Below is a small trained network, with its code and all its weights. Each question gives an input and a target symbol and asks what happens when units are switched off, that is, made to give their printed mean instead of their output.

import numpy as np


def w(rows, s, z=0):
    codes = np.array(rows[::2]) - 128.0
    scale = np.full(codes.shape[1], s)
    scale[-1] = z or s
    return codes * scale


def f(y):
    return np.maximum(y, 0)


def softmax(a):
    e = np.exp(a - a.max(-1, keepdims=True))
    return e / e.sum(-1, keepdims=True)


def log_softmax(a):
    a = a - a.max(-1, keepdims=True)
    return a - np.log(np.exp(a).sum(-1, keepdims=True))


def net(x, mask):
    ids = ['ΛΞΠΣβγδζημτφψ'.index(c) for c in x.split()]
    T = len(ids)
    res = E[ids] + P[:T]
    u = 0
    for l in range(2):
        q, k, v = (res @ M[l].T for M in (Q, K, V))
        z = softmax(np.where(np.tri(T) > 0, q @ k.T / 2**0.5, -1e9)) @ v
        res = res + np.where(mask[u], z, O[l][:, -1]) @ O[l][:, :-1]
        u += 1
        y = f(res @ A[l][:, :-1].T + A[l][:, -1])
        res = res + np.where(mask[u : u + 16], y, B[l][:, -1]) @ B[l][:, :-1]
        u += 16
    return log_softmax(res[-1] @ U[:, :-1].T + U[:, -1])


Q, K, V, O, A, B = {}, {}, {}, {}, {}, {}
E = w([
[128,90,164,138,149],'Λ',
[126,128,125,249,235],'Ξ',
[215,91,112,164,140],'Π',
[140,25,202,108,115],'Σ',
[44,107,120,52,156],'β',
[82,128,75,171,80],'γ',
[192,74,176,146,151],'δ',
[91,73,44,117,110],'ζ',
[170,77,186,132,136],'η',
[120,161,122,112,123],'μ',
[133,155,195,62,86],'τ',
[183,71,121,85,6],'φ',
[102,97,48,144,118],'ψ',
],0.023)
P = w([
[115,38,135,96,254],'0',
[146,117,159,147,215],'1',
[134,110,139,121,169],'2',
[127,112,124,107,144],'3',
[119,120,117,108,122],'4',
[116,123,109,98,104],'5',
[108,122,102,107,87],'6',
[112,128,100,107,75],'7',
[103,132,97,112,61],'8',
[100,139,94,117,53],'9',
[94,137,90,119,39],'10',
[100,147,91,129,37],'11',
],0.006)
Q[0] = w([
[2,100,136,61,146],'L0H1',
[113,15,251,138,95],'L0H1',
],0.0069)
K[0] = w([
[44,121,134,98,107],'L0H1',
[146,92,254,118,82],'L0H1',
],0.0096)
V[0] = w([
[77,132,121,177,118],'L0H1',
[212,103,18,92,255],'L0H1',
],0.008)
O[0] = w([
[170,31,55,47,96,5],'L0H1',
[2,43,166,84,54,153],'L0H1',
],0.0095,0.0012)
A[0] = w([
[98,92,146,160,165,3],'L0N1',
[140,103,141,170,189,103],'L0N2',
[110,169,42,58,210,81],'L0N3',
[92,128,54,172,136,121],'L0N4',
[185,88,112,132,45,62],'L0N5',
[139,97,99,39,69,157],'L0N6',
[199,76,82,113,106,101],'L0N7',
[211,86,166,181,105,120],'L0N8',
[156,154,204,98,125,171],'L0N9',
[223,86,67,136,142,83],'L0N10',
[144,107,53,108,134,104],'L0N11',
[169,167,120,122,45,50],'L0N12',
[162,139,110,124,84,71],'L0N13',
[64,102,67,146,43,134],'L0N14',
[58,101,153,92,173,152],'L0N15',
[146,107,245,152,168,116],'L0N16',
],0.012,0.0055)
B[0] = w([
[99,195,184,56,178,147],'L0N1',
[221,171,139,136,185,160],'L0N2',
[59,50,213,255,120,165],'L0N3',
[209,7,67,83,114,177],'L0N4',
[204,180,143,179,134,170],'L0N5',
[167,197,161,166,199,220],'L0N6',
[99,170,89,211,204,165],'L0N7',
[124,101,79,239,120,192],'L0N8',
[147,134,81,10,127,206],'L0N9',
[124,95,190,57,147,152],'L0N10',
[36,81,108,84,146,162],'L0N11',
[139,213,110,192,129,165],'L0N12',
[132,199,109,153,161,144],'L0N13',
[106,153,60,149,70,247],'L0N14',
[134,123,83,187,120,213],'L0N15',
[230,129,60,97,204,211],'L0N16',
],0.0068,0.011)
Q[1] = w([
[199,98,119,175,176],'L1H1',
[73,111,62,139,255],'L1H1',
],0.0053)
K[1] = w([
[187,98,137,127,158],'L1H1',
[71,65,116,253,166],'L1H1',
],0.0038)
V[1] = w([
[104,60,173,252,144],'L1H1',
[152,163,154,66,189],'L1H1',
],0.0039)
O[1] = w([
[255,116,127,89,116,246],'L1H1',
[42,55,89,111,74,96],'L1H1',
],0.009,0.0014)
A[1] = w([
[69,156,144,115,100,93],'L1N1',
[127,124,103,101,217,117],'L1N2',
[170,130,213,73,105,67],'L1N3',
[173,84,54,143,139,137],'L1N4',
[70,49,104,74,95,143],'L1N5',
[135,115,129,93,70,113],'L1N6',
[203,137,228,85,60,126],'L1N7',
[115,157,178,29,129,111],'L1N8',
[110,73,198,183,133,83],'L1N9',
[106,141,175,172,219,30],'L1N10',
[133,192,71,77,142,77],'L1N11',
[127,140,248,106,232,74],'L1N12',
[134,190,110,110,156,121],'L1N13',
[104,141,61,106,150,203],'L1N14',
[81,170,74,114,68,72],'L1N15',
[119,115,99,120,29,255],'L1N16',
],0.013,0.0072)
B[1] = w([
[134,74,166,189,108,134],'L1N1',
[156,210,123,92,84,186],'L1N2',
[164,246,93,95,99,134],'L1N3',
[110,84,94,122,117,250],'L1N4',
[182,201,157,33,51,152],'L1N5',
[194,158,58,117,128,134],'L1N6',
[142,210,75,147,129,140],'L1N7',
[163,115,84,107,147,158],'L1N8',
[55,125,95,133,107,144],'L1N9',
[103,161,89,111,90,151],'L1N10',
[77,50,82,163,145,183],'L1N11',
[90,144,138,116,36,149],'L1N12',
[84,104,170,160,89,172],'L1N13',
[195,145,175,141,157,204],'L1N14',
[110,53,104,146,157,172],'L1N15',
[147,210,191,87,153,183],'L1N16',
],0.011,0.019)
U = w([
[149,177,103,94,84,121],'Λ',
[132,125,87,126,210,163],'Ξ',
[116,7,113,164,158,150],'Π',
[121,128,137,131,116,109],'Σ',
[119,127,131,127,125,97],'β',
[119,127,132,133,119,109],'γ',
[137,181,192,126,185,254],'δ',
[110,133,134,138,115,166],'ζ',
[79,136,110,118,61,132],'η',
[117,129,129,136,113,116],'μ',
[126,122,138,134,103,101],'τ',
[117,132,126,132,122,98],'φ',
[141,168,136,166,138,70],'ψ',
],0.017,0.01)

Each question gives the input, a string of symbols that net reads in full, and the target symbol t.
The units are the heads (2 rows each of Q, K, V and O) and the neurons (one row each of A and B). Each row of codes is followed by its name. A weight is (code - 128) times the scale printed after its matrix; where a second scale follows, it is the last column's (O, A, B and U).
mask holds one flag per unit, layer by layer, with each layer's heads first. A switched-off unit (its flag False) gives its mean, the last column of its rows in O or B, instead of its output. The means were averaged over made-up inputs and are rounded, as every weight is.
A unit's drop is (log p(t) with every unit on - log p(t) with that unit switched off) / (log p(t) with every unit on - log p(t) with every unit switched off).
The circuit of an input: a set's keep is (log p(t) with only the set's units on - log p(t) with every unit switched off) / (log p(t) with every unit on - log p(t) with every unit switched off). Starting from the 12 units with the biggest drops (on a tie, the unit counted first), units are removed one at a time, each time the one whose removal leaves the highest keep (on an exact tie, the one counted first), for as long as the keep stays at least 0.8.
circuit, biggest first: the units of the circuit, biggest drop first
most important unit: the unit with the biggest drop
top k neurons: the k neurons with the biggest drops, biggest first
top k neurons in layer l: the k neurons of layer l with the biggest drops, biggest first
input Σ τ τ η, target Λ: most important unit => L1N2
input τ ψ τ Λ τ γ δ τ Ξ ζ ζ, target Ξ: circuit, biggest first => [L0N7 L1N14]
input η ψ Σ ζ τ μ β Π Π τ β Σ, target Ξ: circuit, biggest first => [L0H1 L0N16]
input Σ τ δ Λ Σ, target Ξ: top 2 neurons in layer 0 => [L0N8 L0N16]
input τ ζ Λ β β, target η: circuit, biggest first => [L0N3 L0N16 L1N10]
input ψ δ Π γ τ τ ψ γ, target Ξ: top 4 neurons => [L1N16 L1N15 L0N4 L0N6]
input τ η φ β τ Ξ μ τ ψ η, target Ξ: top 3 neurons => [L0N8 L0N6 L1N5]
input ζ τ η Σ γ β μ τ η, target Ξ: top 3 neurons => [L0N8 L0N6 L0N16]
input τ φ β Ξ μ Π, target Π: top 2 neurons => [L1N2 L0N7]
input Ξ γ μ η γ τ Π, target Π: top 3 neurons => [L1N2 L0N7 L1N5]
input τ Ξ β τ τ τ η τ ψ, target Λ: top 4 neurons => [L1N5 L0N4 L1N16 L0N8]
input δ δ β Ξ Ξ Σ Ξ γ Ξ, target Π: top 2 neurons in layer 0 => [L0N9 L0N4]
input δ τ τ β γ ψ, target Λ: top 3 neurons => [L0N4 L1N5 L0N11]
input Π φ Π μ Ξ φ ζ, target Λ: top 4 neurons => [L1N5 L0N4 L1N16 L0N11]
input τ Π Ξ β Ξ Σ μ Ξ, target Π: top 3 neurons in layer 1 => [L1N16 L1N4 L1N5]
input Ξ β β ζ, target Λ: top 4 neurons => [L1N5 L0N4 L0N11 L1N16]
input ζ β γ Σ τ Σ Ξ μ τ, target Ξ: top 2 neurons => [L0N14 L0N9]
input ψ φ Ξ τ γ φ τ β, target η: top 4 neurons in layer 0 => [L0N3 L0N14 L0N16 L0N9]
input τ β γ β β Π β Π Λ δ γ, target Ξ: most important unit => L1N16
input ψ τ γ, target Λ: top 4 neurons in layer 0 => [L0N4 L0N16 L0N8 L0N12]
input φ Σ γ β γ μ β τ τ, target Ξ: top 2 neurons in layer 0 => [L0N9 L0N14]
input τ γ η μ, target δ: top 2 neurons => [L1N4 L1N11]
input γ γ β Λ Ξ, target Λ: top neuron => [L1N2]
input γ γ τ η Π β γ Σ, target Λ: top 2 neurons in layer 1 => [L1N2 L1N11]
input τ φ Π η, target Λ: top 3 neurons in layer 1 => [L1N2 L1N12 L1N15]
